Here is a tiny trained network, its code and every weight. The questions are about switching its units off for an input and a target symbol, where a switched-off unit gives its printed mean instead of its output.

import numpy as np


def w(rows, s, z=0):
    codes = np.array(rows[::2]) - 128.0
    scale = np.full(codes.shape[1], s)
    scale[-1] = z or s
    return codes * scale


def norm(h):
    return h / np.sqrt((h * h).mean(-1, keepdims=True) + 1e-5)


def f(y):
    return np.maximum(y, 0)


def softmax(a):
    e = np.exp(a - a.max(-1, keepdims=True))
    return e / e.sum(-1, keepdims=True)


def log_softmax(a):
    a = a - a.max(-1, keepdims=True)
    return a - np.log(np.exp(a).sum(-1, keepdims=True))


def net(x, mask):
    ids = ['βγδζλπστψω'.index(c) for c in x.split()]
    T = len(ids)
    res = E[ids] + P[:T]
    u = 0
    for l in range(2):
        r = norm(res)
        for j in range(2):
            rows = slice(4 * j, 4 * j + 4)
            q, k, v = (r @ M[l][rows].T for M in (Q, K, V))
            z = softmax(np.where(np.tri(T) > 0, q @ k.T / 4**0.5, -1e9)) @ v
            o = O[l][rows]
            res = res + np.where(mask[u + j], z, o[:, -1]) @ o[:, :-1]
        u += 2
        y = f(norm(res) @ A[l][:, :-1].T + A[l][:, -1])
        res = res + np.where(mask[u : u + 8], y, B[l][:, -1]) @ B[l][:, :-1]
        u += 8
    return log_softmax(norm(res)[-1] @ U[:, :-1].T + U[:, -1])


Q, K, V, O, A, B = {}, {}, {}, {}, {}, {}
E = w([
[55,64,255],'β',
[134,126,101],'γ',
[151,106,106],'δ',
[172,110,125],'ζ',
[130,130,111],'λ',
[138,152,116],'π',
[146,126,87],'σ',
[203,107,55],'τ',
[174,126,123],'ψ',
[81,132,66],'ω',
],0.0086)
P = w([
[118,114,160],'0',
[48,217,15],'1',
[101,96,148],'2',
[151,12,132],'3',
[108,183,40],'4',
[125,120,145],'5',
[143,11,132],'6',
[105,176,40],'7',
[125,120,145],'8',
[145,14,138],'9',
[107,172,40],'10',
[125,119,146],'11',
[143,11,138],'12',
[106,172,40],'13',
],0.011)
Q[0] = w([
[98,210,224],'0.h0',
[140,152,201],'0.h0',
[143,198,155],'0.h0',
[21,71,112],'0.h0',
[138,157,212],'0.h1',
[2,104,73],'0.h1',
[131,64,183],'0.h1',
[227,128,108],'0.h1',
],0.0093)
K[0] = w([
[168,153,224],'0.h0',
[212,128,140],'0.h0',
[128,181,175],'0.h0',
[68,40,146],'0.h0',
[197,245,80],'0.h1',
[161,49,174],'0.h1',
[146,152,10],'0.h1',
[1,176,86],'0.h1',
],0.0077)
V[0] = w([
[124,211,1],'0.h0',
[198,175,165],'0.h0',
[144,197,197],'0.h0',
[193,136,187],'0.h0',
[61,109,142],'0.h1',
[155,104,161],'0.h1',
[99,140,112],'0.h1',
[179,133,152],'0.h1',
],0.0086)
O[0] = w([
[100,2,11,174],'0.h0',
[158,169,93,39],'0.h0',
[116,226,75,3],'0.h0',
[190,226,128,53],'0.h0',
[107,70,81,153],'0.h1',
[104,164,122,143],'0.h1',
[144,96,121,122],'0.h1',
[105,192,186,107],'0.h1',
],0.006,0.0051)
A[0] = w([
[162,185,132,125],'0.n0',
[106,141,175,142],'0.n1',
[102,174,94,95],'0.n2',
[87,156,110,31],'0.n3',
[93,182,97,141],'0.n4',
[249,81,171,93],'0.n5',
[139,190,126,4],'0.n6',
[152,169,116,149],'0.n7',
],0.013,0.0026)
B[0] = w([
[89,131,10,149],'0.n0',
[120,37,180,160],'0.n1',
[164,33,52,166],'0.n2',
[177,137,187,147],'0.n3',
[163,74,93,175],'0.n4',
[254,137,97,254],'0.n5',
[106,85,63,140],'0.n6',
[116,95,73,142],'0.n7',
],0.0073,0.0041)
Q[1] = w([
[190,156,131],'1.h0',
[114,106,88],'1.h0',
[124,109,139],'1.h0',
[143,94,107],'1.h0',
[55,179,39],'1.h1',
[118,206,112],'1.h1',
[119,190,5],'1.h1',
[106,120,177],'1.h1',
],0.012)
K[1] = w([
[129,155,99],'1.h0',
[106,80,123],'1.h0',
[145,118,119],'1.h0',
[139,100,110],'1.h0',
[128,221,150],'1.h1',
[92,190,123],'1.h1',
[155,250,150],'1.h1',
[89,77,114],'1.h1',
],0.019)
V[1] = w([
[163,139,156],'1.h0',
[220,76,177],'1.h0',
[88,43,111],'1.h0',
[178,136,198],'1.h0',
[153,135,29],'1.h1',
[86,136,58],'1.h1',
[105,11,110],'1.h1',
[254,125,129],'1.h1',
],0.008)
O[1] = w([
[83,114,122,107],'1.h0',
[112,144,46,209],'1.h0',
[174,207,99,253],'1.h0',
[58,119,93,93],'1.h0',
[187,129,45,137],'1.h1',
[135,161,91,91],'1.h1',
[27,142,75,240],'1.h1',
[143,1,113,216],'1.h1',
],0.0065,0.0051)
A[1] = w([
[199,101,225,196],'1.n0',
[55,142,104,44],'1.n1',
[129,90,105,229],'1.n2',
[144,103,184,150],'1.n3',
[184,87,27,253],'1.n4',
[125,180,255,25],'1.n5',
[2,110,154,75],'1.n6',
[124,142,88,126],'1.n7',
],0.0096,0.0029)
B[1] = w([
[134,189,32,140],'1.n0',
[183,60,156,135],'1.n1',
[147,167,191,190],'1.n2',
[166,242,123,134],'1.n3',
[91,205,254,250],'1.n4',
[27,210,78,131],'1.n5',
[218,207,82,146],'1.n6',
[154,199,165,143],'1.n7',
],0.0051,0.014)
U = w([
[80,189,161,58],'β',
[66,152,223,5],'γ',
[157,61,248,41],'δ',
[221,128,131,95],'ζ',
[152,207,173,202],'λ',
[197,198,10,240],'π',
[13,16,105,87],'σ',
[175,69,15,125],'τ',
[226,163,129,109],'ψ',
[64,183,25,229],'ω',
],0.013,0.0021)

Each question gives the input, a string of symbols that net reads in full, and the target symbol t.
The units are the heads (4 rows each of Q, K, V and O) and the neurons (one row each of A and B). Each row of codes is followed by its name. A weight is (code - 128) times the scale printed after its matrix; where a second scale follows, it is the last column's (O, A, B and U).
mask holds one flag per unit, layer by layer, with each layer's heads first. A switched-off unit (its flag False) gives its mean, the last column of its rows in O or B, instead of its output. The means were averaged over made-up inputs and are rounded, as every weight is.
A unit's drop is (log p(t) with every unit on - log p(t) with that unit switched off) / (log p(t) with every unit on - log p(t) with every unit switched off).
The circuit of an input: a set's keep is (log p(t) with only the set's units on - log p(t) with every unit switched off) / (log p(t) with every unit on - log p(t) with every unit switched off). Starting from the 12 units with the biggest drops (on a tie, the unit counted first), units are removed one at a time, each time the one whose removal leaves the highest keep (on an exact tie, the one counted first), for as long as the keep stays at least 0.8.
units of the circuit, in order: the units of the circuit, biggest drop first
top k neurons: the k neurons with the biggest drops, biggest first
top k neurons in layer l: the k neurons of layer l with the biggest drops, biggest first
which heads matter: for each layer, one digit per head in row order, 1 if its drop is at least 0.15 and else 0, layers parted by /
input ψ ω σ τ ζ σ π σ, target ψ: which heads matter => 11 / 01
input δ ζ λ, target λ: which heads matter => 11 / 11
input δ σ λ σ π ζ ω ζ, target δ: units of the circuit, in order => [0.h0, 1.h1]
input ψ δ γ σ σ σ τ σ δ δ ψ, target ψ: units of the circuit, in order => [1.h1, 0.h0, 0.h1, 1.n4]
input γ δ σ λ σ λ β γ δ σ π, target γ: units of the circuit, in order => [0.h0, 1.h1, 0.n1, 0.n5]
input σ σ σ β ψ δ ζ π ψ τ τ, target σ: which heads matter => 10 / 01
input σ π ω ψ λ ψ σ σ σ τ ω γ σ ζ, target σ: units of the circuit, in order => [0.h0, 0.n5]
input τ π σ ψ ω σ σ δ ζ σ ω, target τ: units of the circuit, in order => [1.h1, 0.h1, 0.h0]
input δ λ ζ λ σ π σ λ σ π λ γ δ π, target δ: top 2 neurons in layer 0 => [0.n1, 0.n5]
input σ π σ σ β σ, target σ: units of the circuit, in order => [0.h0, 1.h1]
input σ σ δ β π, target σ: units of the circuit, in order => [0.h0, 1.h1, 0.n5]
input σ ψ ω δ δ π, target π: units of the circuit, in order => [0.h0]
input δ ζ σ λ σ σ σ λ, target δ: which heads matter => 10 / 01
input σ γ σ π γ σ σ σ δ τ ω ψ γ ω, target σ: top 2 neurons => [0.n1, 0.n5]
input σ σ σ β β ω ψ δ δ δ δ ζ σ γ, target σ: units of the circuit, in order => [0.h0, 1.h1]
input σ π σ δ ω δ σ ω ω ω σ σ ζ δ, target σ: units of the circuit, in order => [0.h0, 0.n5]
input σ τ π δ ζ σ, target σ: which heads matter => 10 / 00
input τ β ω λ δ σ γ π, target τ: which heads matter => 00 / 01
input σ ψ δ σ δ π ω ψ ζ σ ζ σ ω π, target σ: top 4 neurons => [0.n5, 0.n2, 0.n1, 0.n4]
input γ γ ζ π λ δ δ δ σ π σ, target γ: top 3 neurons in layer 0 => [0.n1, 0.n5, 0.n0]
input σ τ σ π λ γ σ ω γ π δ τ, target τ: top neuron in layer 0 => [0.n5]
input λ λ γ δ δ σ σ σ, target λ: top 3 neurons => [0.n5, 0.n0, 0.n1]
input ψ δ ω σ β σ σ ψ, target ψ: top neuron => [0.n0]
input σ τ π τ σ σ λ λ, target σ: top 2 neurons in layer 0 => [0.n1, 0.n5]
input γ ω π π σ π γ δ σ π σ σ γ δ, target γ: top 2 neurons => [0.n1, 0.n5]
